Each row is followed by its class.
+0.26,+0.26,-0.42,+0.30,+1.13,+0.02,+1.41,-0.68,-0.21,-0.20,+0.83,-0.36,-1.52,+1.29,+0.68,+0.64,+0.13,-0.06,+2.69,+0.08,-0.77,-0.86,-0.79,-0.39,-3.98,-0.41,-0.25,+0.09,-0.10,-0.25,+0.43,-0.40,-1.14,+0.86	<39>
+0.12,+0.01,+0.40,-0.81,-0.25,-0.43,-1.44,+0.35,+1.02,+0.67,-2.07,+0.90,-0.30,+0.34,-1.11,+0.11,-0.25,-1.51,+0.24,-1.32,+3.22,+0.25,-0.75,-0.60,+0.87,-0.33,+0.51,+0.08,+0.57,-0.87,-0.18,-1.19,-0.10,+0.08	<35>
-1.09,+0.16,-0.10,-0.46,+0.38,-0.21,-1.35,+0.03,+2.89,+0.97,-1.49,+0.66,-0.61,-0.84,-0.41,-0.10,-1.84,-0.85,+0.55,-1.06,-0.47,+0.00,-0.61,-0.46,-1.26,-0.66,+0.20,-0.41,+0.26,-1.35,-0.13,-0.52,-0.74,-0.51	<42>
+1.38,+0.27,+0.04,-0.91,+0.47,-0.07,+0.82,-0.26,+2.14,-0.30,+0.01,+0.95,-0.26,+0.19,-0.02,+0.26,-0.07,-1.22,+1.86,+0.57,-0.61,-0.90,-0.77,+0.36,-2.55,+0.99,+0.03,+0.35,+0.58,-1.61,-0.06,-3.68,-0.95,+1.10	<39>
+0.67,+0.30,-0.09,-1.09,+0.60,-0.32,-0.25,-1.07,+2.30,+0.23,-0.95,+0.62,-0.31,-1.16,-0.55,+0.24,-1.53,+0.31,+0.82,-0.75,-0.38,-0.66,-0.66,-0.43,-1.80,+0.00,+0.29,-0.92,-0.01,-1.64,-0.11,-0.97,-0.25,-0.07	<42>
-0.43,-0.16,-0.65,+0.90,+0.02,-0.74,-3.41,-0.25,+0.46,+1.11,-1.83,+0.69,-0.63,-1.23,-0.36,+0.83,-1.34,-0.89,+0.34,-0.39,-0.76,+0.51,-0.18,-0.46,-2.39,-0.93,+0.05,-0.37,+0.40,-1.39,-1.19,-0.46,-0.78,+0.43	<42>
-0.02,-0.14,-0.46,+1.01,-0.27,-0.03,-1.69,-0.63,+1.28,+0.17,-1.53,+0.28,-1.25,-0.98,-0.56,+0.36,-1.55,+0.08,+0.91,-0.56,-1.03,-0.27,+0.13,-1.35,-3.32,-0.17,-0.24,-0.84,-0.15,-2.42,-0.69,-1.88,-0.70,+0.53	<42>
+0.83,-0.17,+0.09,-0.32,-0.07,-0.05,-0.51,-0.74,+0.58,-0.39,-0.31,+0.17,-1.21,+0.10,-0.50,+0.14,-0.57,+1.00,+0.48,-0.39,-0.90,-0.28,-0.02,-0.31,-1.28,+0.20,-0.52,-0.82,-1.07,-1.73,-0.65,-0.83,-0.15,-0.08	<39>
+0.81,-0.39,+0.65,-1.48,-0.27,-0.26,-0.03,-0.27,+1.63,-0.05,-1.13,+0.97,-0.42,-0.06,-0.86,-0.34,-0.58,+0.14,-0.24,-1.29,-0.58,-0.45,-0.38,-0.22,-0.75,-0.98,+0.16,-0.65,-0.24,-0.93,-0.25,-0.77,-0.02,+0.30	<42>
+0.98,-0.12,+0.17,-2.97,-0.59,-0.93,-1.07,-0.48,+2.83,+0.64,-2.96,+1.50,-0.43,-0.17,-1.89,+0.58,-1.97,-0.25,-2.61,-1.62,-0.25,-0.35,-0.30,+0.04,+2.37,-0.07,+0.16,-1.36,-0.08,-2.45,-0.90,-0.92,+0.05,-0.62	<35>
+0.74,+0.37,-0.15,-0.09,+0.46,-0.29,-1.12,-0.21,+0.09,+0.29,-1.14,+0.65,-0.53,-0.48,+0.10,-0.12,-1.63,-0.35,+1.19,-0.97,-0.81,-0.64,-0.37,-0.44,-1.98,-0.42,-0.17,-0.59,+0.13,-1.48,-0.21,-1.09,-0.45,+0.76	<42>
+0.42,+0.21,+0.23,-1.46,+0.11,-0.59,-0.85,-0.69,+2.57,+0.34,-1.55,+0.86,-0.04,-0.36,-0.99,-0.24,-0.60,-0.98,+0.00,-0.56,-0.49,-0.34,-0.84,+0.33,-0.38,-0.97,+0.67,-0.32,+0.83,-1.00,+0.03,-1.68,-0.51,+0.20	<42>
+0.51,+0.47,+0.55,-1.19,-0.28,-0.45,+0.32,+0.60,+0.01,-0.30,-1.70,+0.88,+0.02,+1.31,-1.03,+0.19,+0.90,-1.31,-0.81,+0.00,+0.47,-0.30,-0.14,-0.38,+0.56,+0.35,+0.51,-0.24,+0.39,-0.32,-0.55,-1.31,-0.79,-6.78	<35>
